Below is a small trained network, with its code and all its weights. Each question gives an input and a target symbol and asks what happens when units are switched off, that is, made to give their printed mean instead of their output.

import numpy as np


def w(rows, s, z=0):
    codes = np.array(rows[::2]) - 128.0
    scale = np.full(codes.shape[1], s)
    scale[-1] = z or s
    return codes * scale


def f(y):
    return np.maximum(y, 0)


def softmax(a):
    e = np.exp(a - a.max(-1, keepdims=True))
    return e / e.sum(-1, keepdims=True)


def log_softmax(a):
    a = a - a.max(-1, keepdims=True)
    return a - np.log(np.exp(a).sum(-1, keepdims=True))


def net(x, mask):
    ids = ['βγδηλτφψ'.index(c) for c in x.split()]
    T = len(ids)
    res = E[ids] + P[:T]
    q, k, v = (res @ M[0].T for M in (Q, K, V))
    z = softmax(np.where(np.tri(T) > 0, q @ k.T / 4**0.5, -1e9)) @ v
    res = res + np.where(mask[0], z, O[0][:, -1]) @ O[0][:, :-1]
    y = f(res @ A[0][:, :-1].T + A[0][:, -1])
    res = res + np.where(mask[1:25], y, B[0][:, -1]) @ B[0][:, :-1]
    return log_softmax(res[-1] @ U[:, :-1].T + U[:, -1])


Q, K, V, O, A, B = {}, {}, {}, {}, {}, {}
E = w([
[98,2,192],'β',
[53,142,181],'γ',
[28,36,106],'δ',
[87,245,199],'η',
[125,97,51],'λ',
[176,110,130],'τ',
[146,135,245],'φ',
[116,114,182],'ψ',
],0.018)
P = w([
[128,3,130],'0',
[114,33,151],'1',
[110,58,147],'2',
[104,78,138],'3',
[100,96,131],'4',
[100,110,130],'5',
[101,122,125],'6',
[100,132,122],'7',
[102,144,120],'8',
[100,150,116],'9',
[101,160,116],'10',
[102,167,115],'11',
[103,173,116],'12',
],0.0052)
Q[0] = w([
[19,198,84],'h1',
[220,143,42],'h1',
[146,207,217],'h1',
[53,254,54],'h1',
],0.0074)
K[0] = w([
[12,146,115],'h1',
[221,160,64],'h1',
[96,178,201],'h1',
[29,187,100],'h1',
],0.011)
V[0] = w([
[154,66,56],'h1',
[166,165,81],'h1',
[167,106,193],'h1',
[254,115,141],'h1',
],0.0062)
O[0] = w([
[65,195,165,103],'h1',
[52,125,55,5],'h1',
[199,152,101,210],'h1',
[116,192,2,87],'h1',
],0.007,0.0027)
A[0] = w([
[127,151,170,165],'n1',
[38,194,138,138],'n2',
[60,140,148,58],'n3',
[109,159,151,152],'n4',
[99,235,148,88],'n5',
[184,150,180,122],'n6',
[157,139,131,215],'n7',
[166,101,120,66],'n8',
[218,99,60,151],'n9',
[87,58,15,40],'n10',
[149,176,181,150],'n11',
[139,84,75,125],'n12',
[147,118,177,132],'n13',
[144,110,120,102],'n14',
[130,88,119,132],'n15',
[73,104,142,202],'n16',
[203,143,147,241],'n17',
[53,126,86,152],'n18',
[82,192,160,67],'n19',
[190,216,105,95],'n20',
[185,146,84,144],'n21',
[102,157,4,207],'n22',
[124,21,76,4],'n23',
[200,226,105,75],'n24',
],0.014,0.0047)
B[0] = w([
[146,100,106,203],'n1',
[92,96,93,165],'n2',
[182,121,148,158],'n3',
[112,102,124,164],'n4',
[197,180,136,155],'n5',
[131,164,134,225],'n6',
[142,162,122,192],'n7',
[95,97,130,140],'n8',
[153,162,178,196],'n9',
[186,201,212,177],'n10',
[65,110,170,215],'n11',
[149,124,177,165],'n12',
[141,114,135,223],'n13',
[114,123,117,135],'n14',
[165,159,126,165],'n15',
[165,135,67,220],'n16',
[150,166,76,254],'n17',
[165,162,76,169],'n18',
[125,175,168,155],'n19',
[98,71,75,159],'n20',
[81,149,188,167],'n21',
[97,55,54,190],'n22',
[5,130,185,182],'n23',
[120,46,67,161],'n24',
],0.031,0.0071)
U = w([
[58,98,164,151],'β',
[192,32,171,118],'γ',
[135,191,240,99],'δ',
[113,109,131,46],'η',
[126,100,142,68],'λ',
[62,108,4,178],'τ',
[120,105,138,59],'φ',
[153,126,100,255],'ψ',
],0.011,0.0063)

Each question gives the input, a string of symbols that net reads in full, and the target symbol t.
The units are the heads (4 rows each of Q, K, V and O) and the neurons (one row each of A and B). Each row of codes is followed by its name. A weight is (code - 128) times the scale printed after its matrix; where a second scale follows, it is the last column's (O, A, B and U).
mask holds one flag per unit, heads first, then neurons. A switched-off unit (its flag False) gives its mean, the last column of its rows in O or B, instead of its output. The means were averaged over made-up inputs and are rounded, as every weight is.
A unit's drop is (log p(t) with every unit on - log p(t) with that unit switched off) / (log p(t) with every unit on - log p(t) with every unit switched off).
The circuit of an input: a set's keep is (log p(t) with only the set's units on - log p(t) with every unit switched off) / (log p(t) with every unit on - log p(t) with every unit switched off). Starting from the 12 units with the biggest drops (on a tie, the unit counted first), units are removed one at a time, each time the one whose removal leaves the highest keep (on an exact tie, the one counted first), for as long as the keep stays at least 0.8.
units of the circuit, in order: the units of the circuit, biggest drop first
most important unit: the unit with the biggest drop
k most important neurons: the k neurons with the biggest drops, biggest first
drop when u is switched off: that unit's drop, to one decimal
input τ φ ψ η γ, target γ: units of the circuit, in order -> [n17; n3; n23]
input β λ δ τ, target δ: most important unit -> n22
input ψ τ τ φ τ λ δ λ ψ φ, target ψ: 2 most important neurons -> [n22; n17]
input ψ β τ τ λ τ λ γ, target γ: 3 most important neurons -> [n3; n17; n23]
input λ τ τ τ η ψ ψ λ η, target ψ: 2 most important neurons -> [n5; n2]
input τ ψ τ ψ τ τ φ φ τ ψ η, target ψ: units of the circuit, in order -> [n5; n24]
input γ φ λ τ ψ τ β η δ τ φ δ, target ψ: 4 most important neurons -> [n16; n18; n10; n3]
input δ τ ψ η τ δ, target ψ: 2 most important neurons -> [n16; n3]
input δ η τ λ γ τ φ ψ δ ψ δ φ, target ψ: 2 most important neurons -> [n17; n10]
input τ φ γ λ γ ψ φ ψ η β, target β: 3 most important neurons -> [n23; n10; n17]
input ψ τ ψ τ λ τ ψ, target τ: 2 most important neurons -> [n10; n9]
input ψ η φ φ φ β γ δ δ τ, target δ: 3 most important neurons -> [n9; n21; n22]
input λ τ γ η τ τ τ τ η λ λ τ η, target τ: 3 most important neurons -> [n2; n24; n20]
input λ λ δ ψ, target γ: most important unit -> h1
input φ ψ γ φ τ τ ψ γ φ φ τ τ δ, target δ: drop when n10 is switched off -> 0.7
input λ ψ τ ψ ψ γ λ ψ φ λ δ, target δ: drop when n10 is switched off -> 1.4
input τ ψ β, target β: drop when n23 is switched off -> 2.5
input η φ ψ τ β ψ τ φ ψ φ, target τ: drop when n17 is switched off -> 0.5
